Below is a small trained network, with its code and all its weights. Each question gives an input and a class and asks what happens when units are switched off, that is, made to give their printed mean instead of their output.

import numpy as np


def w(rows, s, z=0):
    codes = np.array(rows[::2]) - 128.0
    scale = np.full(codes.shape[1], s)
    scale[-1] = z or s
    return codes * scale


def f(y):
    return np.maximum(y, 0)


def log_softmax(a):
    a = a - a.max(-1, keepdims=True)
    return a - np.log(np.exp(a).sum(-1, keepdims=True))


def net(x, mask):
    res = np.array(x, float).reshape(1, 6) / 4 @ E
    y = f(res @ A[0][:, :-1].T + A[0][:, -1])
    res = res + np.where(mask, y, B[0][:, -1]) @ B[0][:, :-1]
    return log_softmax(res[-1] @ U[:, :-1].T + U[:, -1])


A, B = {}, {}
E = w([
[159,119,163,190,117],'x0',
[104,222,154,193,134],'x1',
[176,173,169,20,182],'x2',
[103,177,154,189,1],'x3',
[141,164,154,182,195],'x4',
[211,150,85,194,135],'x5',
],0.0079)
A[0] = w([
[135,161,146,180,150,37],'n1',
[244,171,164,114,77,243],'n2',
[76,212,83,165,35,254],'n3',
[118,137,162,125,192,97],'n4',
[46,83,94,170,37,200],'n5',
[210,133,180,66,117,244],'n6',
[110,110,95,155,183,186],'n7',
[145,179,98,140,181,89],'n8',
[69,119,202,218,205,242],'n9',
[153,118,146,163,245,160],'n10',
[122,179,147,79,144,88],'n11',
[126,79,118,34,139,219],'n12',
[162,57,88,173,45,251],'n13',
[190,116,91,97,116,162],'n14',
[145,66,87,191,160,164],'n15',
[117,176,95,151,85,213],'n16',
[169,130,102,111,58,205],'n17',
[112,162,193,116,52,100],'n18',
[91,183,209,134,248,223],'n19',
[89,99,100,180,62,201],'n20',
[184,52,112,121,109,81],'n21',
[165,102,196,110,165,115],'n22',
[170,180,171,154,149,126],'n23',
[138,132,92,196,100,34],'n24',
[196,135,66,59,90,203],'n25',
[92,103,176,121,164,182],'n26',
],0.011,0.0027)
B[0] = w([
[115,207,128,124,124,164],'n1',
[99,74,216,95,146,197],'n2',
[79,81,113,80,231,247],'n3',
[71,187,170,127,70,161],'n4',
[9,84,114,178,211,237],'n5',
[125,2,199,128,122,198],'n6',
[197,102,80,129,39,166],'n7',
[182,99,132,86,61,163],'n8',
[81,217,59,166,62,205],'n9',
[212,157,145,145,60,198],'n10',
[141,104,191,94,138,162],'n11',
[135,36,102,143,132,217],'n12',
[129,177,132,226,170,230],'n13',
[201,61,137,114,177,174],'n14',
[203,121,78,169,87,184],'n15',
[91,159,128,80,204,189],'n16',
[134,103,184,194,220,182],'n17',
[71,160,176,120,210,187],'n18',
[101,179,216,61,29,211],'n19',
[40,210,98,155,213,217],'n20',
[163,161,123,159,194,174],'n21',
[137,129,184,142,70,165],'n22',
[155,81,192,58,123,173],'n23',
[90,217,121,142,139,182],'n24',
[217,80,152,149,214,196],'n25',
[36,147,107,155,72,160],'n26',
],0.0057,0.011)
U = w([
[196,96,113,192,147,89],'0',
[136,183,155,20,100,69],'1',
[95,134,255,123,92,30],'2',
[127,163,144,219,47,1],'3',
[221,72,161,105,192,223],'4',
[20,86,23,84,189,234],'5',
[37,110,137,191,186,88],'6',
],0.0092,0.002)

Each question gives the input, the list of numbers given to net, and the class t.
The units are the neurons (one row each of A and B). Each row of codes is followed by its name. A weight is (code - 128) times the scale printed after its matrix; where a second scale follows, it is the last column's (A, B and U).
mask holds one flag per neuron, in row order. A switched-off neuron (its flag False) gives its mean, the last column of its row in B, instead of its output. The means were averaged over made-up inputs and are rounded, as every weight is.
A unit's drop is (log p(t) with every unit on - log p(t) with that unit switched off) / (log p(t) with every unit on - log p(t) with every unit switched off).
The circuit of an input: a set's keep is (log p(t) with only the set's units on - log p(t) with every unit switched off) / (log p(t) with every unit on - log p(t) with every unit switched off). Starting from the 12 units with the biggest drops (on a tie, the unit counted first), units are removed one at a time, each time the one whose removal leaves the highest keep (on an exact tie, the one counted first), for as long as the keep stays at least 0.8.
circuit, biggest first: the units of the circuit, biggest drop first
most important unit: the unit with the biggest drop
top k neurons: the k neurons with the biggest drops, biggest first
drop when u is switched off: that unit's drop, to one decimal
input [1,8,3,-8,3,6], class 2: circuit, biggest first => n19
input [-7,-7,0,-3,-8,-5], class 4: circuit, biggest first => n25, n20
input [-7,8,2,2,-4,4], class 5: top 4 neurons => n3, n10, n19, n16
input [-4,-3,1,7,-6,-1], class 6: top 2 neurons => n17, n13
input [-1,-7,-2,-4,0,5], class 0: circuit, biggest first => n3, n15
input [6,-6,-3,-1,-2,4], class 0: top 2 neurons => n15, n3
input [-6,5,-2,2,3,0], class 5: top 2 neurons => n3, n13
input [8,4,3,-3,7,3], class 2: top 3 neurons => n19, n23, n2
input [7,-8,4,-5,2,-6], class 2: top 2 neurons => n26, n22
input [-6,1,6,-3,-3,-1], class 4: top 2 neurons => n25, n12
input [1,7,-2,-5,7,4], class 3: drop when n9 is switched off => 0.1
input [0,7,1,3,6,-1], class 2: drop when n5 is switched off => -0.1
input [7,-2,0,-8,-1,-3], class 2: drop when n3 is switched off => 0.2
input [7,4,-2,0,7,4], class 3: most important unit => n9
input [8,5,3,0,8,2], class 2: drop when n2 is switched off => 0.2
